Below is a small trained network, with its code and all its weights. Each question gives an input and a class and asks what happens when units are switched off, that is, made to give their printed mean instead of their output.

import numpy as np


def w(rows, s, z=0):
    codes = np.array(rows[::2]) - 128.0
    scale = np.full(codes.shape[1], s)
    scale[-1] = z or s
    return codes * scale


def norm(h):
    return h / np.sqrt((h * h).mean(-1, keepdims=True) + 1e-5)


def f(y):
    return y / 2 * (1 + np.tanh(0.7978845608 * (y + 0.044715 * y**3)))


def log_softmax(a):
    a = a - a.max(-1, keepdims=True)
    return a - np.log(np.exp(a).sum(-1, keepdims=True))


def net(x, mask):
    res = np.array(x, float).reshape(1, 3) / 4 @ E
    u = 0
    for l in range(2):
        y = f(norm(res) @ A[l][:, :-1].T + A[l][:, -1])
        res = res + np.where(mask[u : u + 11], y, B[l][:, -1]) @ B[l][:, :-1]
        u += 11
    return log_softmax(norm(res)[-1] @ U[:, :-1].T + U[:, -1])


A, B = {}, {}
E = w([
[81,205,232,37,133,177],'x0',
[147,2,91,10,118,94],'x1',
[14,200,152,148,118,8],'x2',
],0.0067)
A[0] = w([
[31,154,180,58,97,90,57],'0.n1',
[81,85,81,216,95,130,114],'0.n2',
[161,216,186,77,173,173,65],'0.n3',
[238,196,84,139,125,255,4],'0.n4',
[94,85,67,126,147,92,72],'0.n5',
[141,96,136,10,137,169,177],'0.n6',
[198,50,130,149,195,159,148],'0.n7',
[73,124,43,242,98,100,94],'0.n8',
[99,134,53,183,42,132,132],'0.n9',
[102,182,140,189,98,58,134],'0.n10',
[190,183,97,246,173,178,200],'0.n11',
],0.0089,0.0033)
B[0] = w([
[90,127,93,162,167,144,194],'0.n1',
[99,216,198,140,109,148,173],'0.n2',
[114,139,133,87,15,223,186],'0.n3',
[2,64,87,212,109,87,212],'0.n4',
[122,155,66,132,78,138,151],'0.n5',
[148,166,176,134,160,149,222],'0.n6',
[130,65,136,91,168,89,204],'0.n7',
[164,169,207,78,106,66,207],'0.n8',
[78,170,207,162,129,117,165],'0.n9',
[166,103,142,110,209,135,199],'0.n10',
[93,99,201,211,161,92,253],'0.n11',
],0.0087,0.0074)
A[1] = w([
[126,104,122,138,120,86,124],'1.n1',
[74,152,133,117,165,79,143],'1.n2',
[81,177,151,182,84,100,197],'1.n3',
[168,157,83,111,120,147,110],'1.n4',
[141,126,120,107,7,78,90],'1.n5',
[112,132,104,88,123,112,1],'1.n6',
[127,133,137,113,126,111,192],'1.n7',
[141,86,127,99,145,120,111],'1.n8',
[137,139,152,124,107,150,177],'1.n9',
[164,105,147,101,136,115,151],'1.n10',
[121,140,187,134,75,143,86],'1.n11',
],0.02,0.0033)
B[1] = w([
[65,175,138,61,118,176,157],'1.n1',
[121,147,27,187,120,167,216],'1.n2',
[170,66,97,85,129,142,253],'1.n3',
[153,155,172,131,204,165,125],'1.n4',
[168,177,132,74,2,40,147],'1.n5',
[63,133,143,190,248,94,132],'1.n6',
[152,120,107,151,91,142,147],'1.n7',
[174,137,157,155,117,148,161],'1.n8',
[81,100,178,82,108,84,149],'1.n9',
[206,168,37,187,80,181,156],'1.n10',
[154,179,154,39,139,95,184],'1.n11',
],0.0079,0.013)
U = w([
[133,89,108,87,139,94,3],'0',
[246,61,82,114,108,196,130],'1',
[186,144,76,89,16,32,109],'2',
[77,1,166,194,117,124,167],'3',
[164,161,217,157,179,42,153],'4',
[86,163,15,145,166,150,171],'5',
[106,132,203,29,99,202,167],'6',
],0.016,0.0071)

Each question gives the input, the list of numbers given to net, and the class t.
The units are the neurons (one row each of A and B). Each row of codes is followed by its name. A weight is (code - 128) times the scale printed after its matrix; where a second scale follows, it is the last column's (A, B and U).
mask holds one flag per neuron, layer by layer. A switched-off neuron (its flag False) gives its mean, the last column of its row in B, instead of its output. The means were averaged over made-up inputs and are rounded, as every weight is.
A unit's drop is (log p(t) with every unit on - log p(t) with that unit switched off) / (log p(t) with every unit on - log p(t) with every unit switched off).
The circuit of an input: a set's keep is (log p(t) with only the set's units on - log p(t) with every unit switched off) / (log p(t) with every unit on - log p(t) with every unit switched off). Starting from the 12 units with the biggest drops (on a tie, the unit counted first), units are removed one at a time, each time the one whose removal leaves the highest keep (on an exact tie, the one counted first), for as long as the keep stays at least 0.8.
units of the circuit, in order: the units of the circuit, biggest drop first
unit that matters most: the unit with the biggest drop
k most important neurons: the k neurons with the biggest drops, biggest first
k most important neurons of layer l: the k neurons of layer l with the biggest drops, biggest first
drop of u: that unit's drop, to one decimal
input [-7,-1,7], class 2: 3 most important neurons	(0.n8 0.n6 0.n5)
input [4,6,-1], class 1: 2 most important neurons	(1.n10 0.n2)
input [8,-1,6], class 5: 3 most important neurons of layer 0	(0.n1 0.n8 0.n2)
input [-8,-6,1], class 4: unit that matters most	0.n8
input [6,6,3], class 5: units of the circuit, in order	(0.n1 1.n2)
input [1,-7,-2], class 3: 2 most important neurons	(0.n4 0.n11)
input [7,-6,5], class 6: 2 most important neurons	(0.n3 0.n4)
input [8,8,4], class 5: units of the circuit, in order	(0.n1 1.n2)
input [3,-6,4], class 5: 2 most important neurons	(1.n2 0.n1)
input [-8,-6,-2], class 4: 2 most important neurons	(0.n8 0.n2)
input [-6,-2,7], class 4: 4 most important neurons	(0.n8 0.n10 0.n9 0.n3)
input [-4,7,0], class 2: 2 most important neurons of layer 1	(1.n5 1.n3)
input [-2,8,2], class 2: 3 most important neurons of layer 0	(0.n10 0.n5 0.n11)
input [-6,7,0], class 2: 2 most important neurons	(1.n5 0.n10)
input [-8,-7,-3], class 4: units of the circuit, in order	(0.n8)
input [-3,5,1], class 2: 2 most important neurons	(1.n5 0.n10)
input [2,-8,-3], class 3: 2 most important neurons	(0.n4 0.n11)
input [-4,1,4], class 2: drop of 0.n8	0.3
input [2,-2,-3], class 3: drop of 0.n4	1.3
input [-6,-2,5], class 4: unit that matters most	0.n10
input [3,7,-1], class 1: drop of 1.n10	0.3
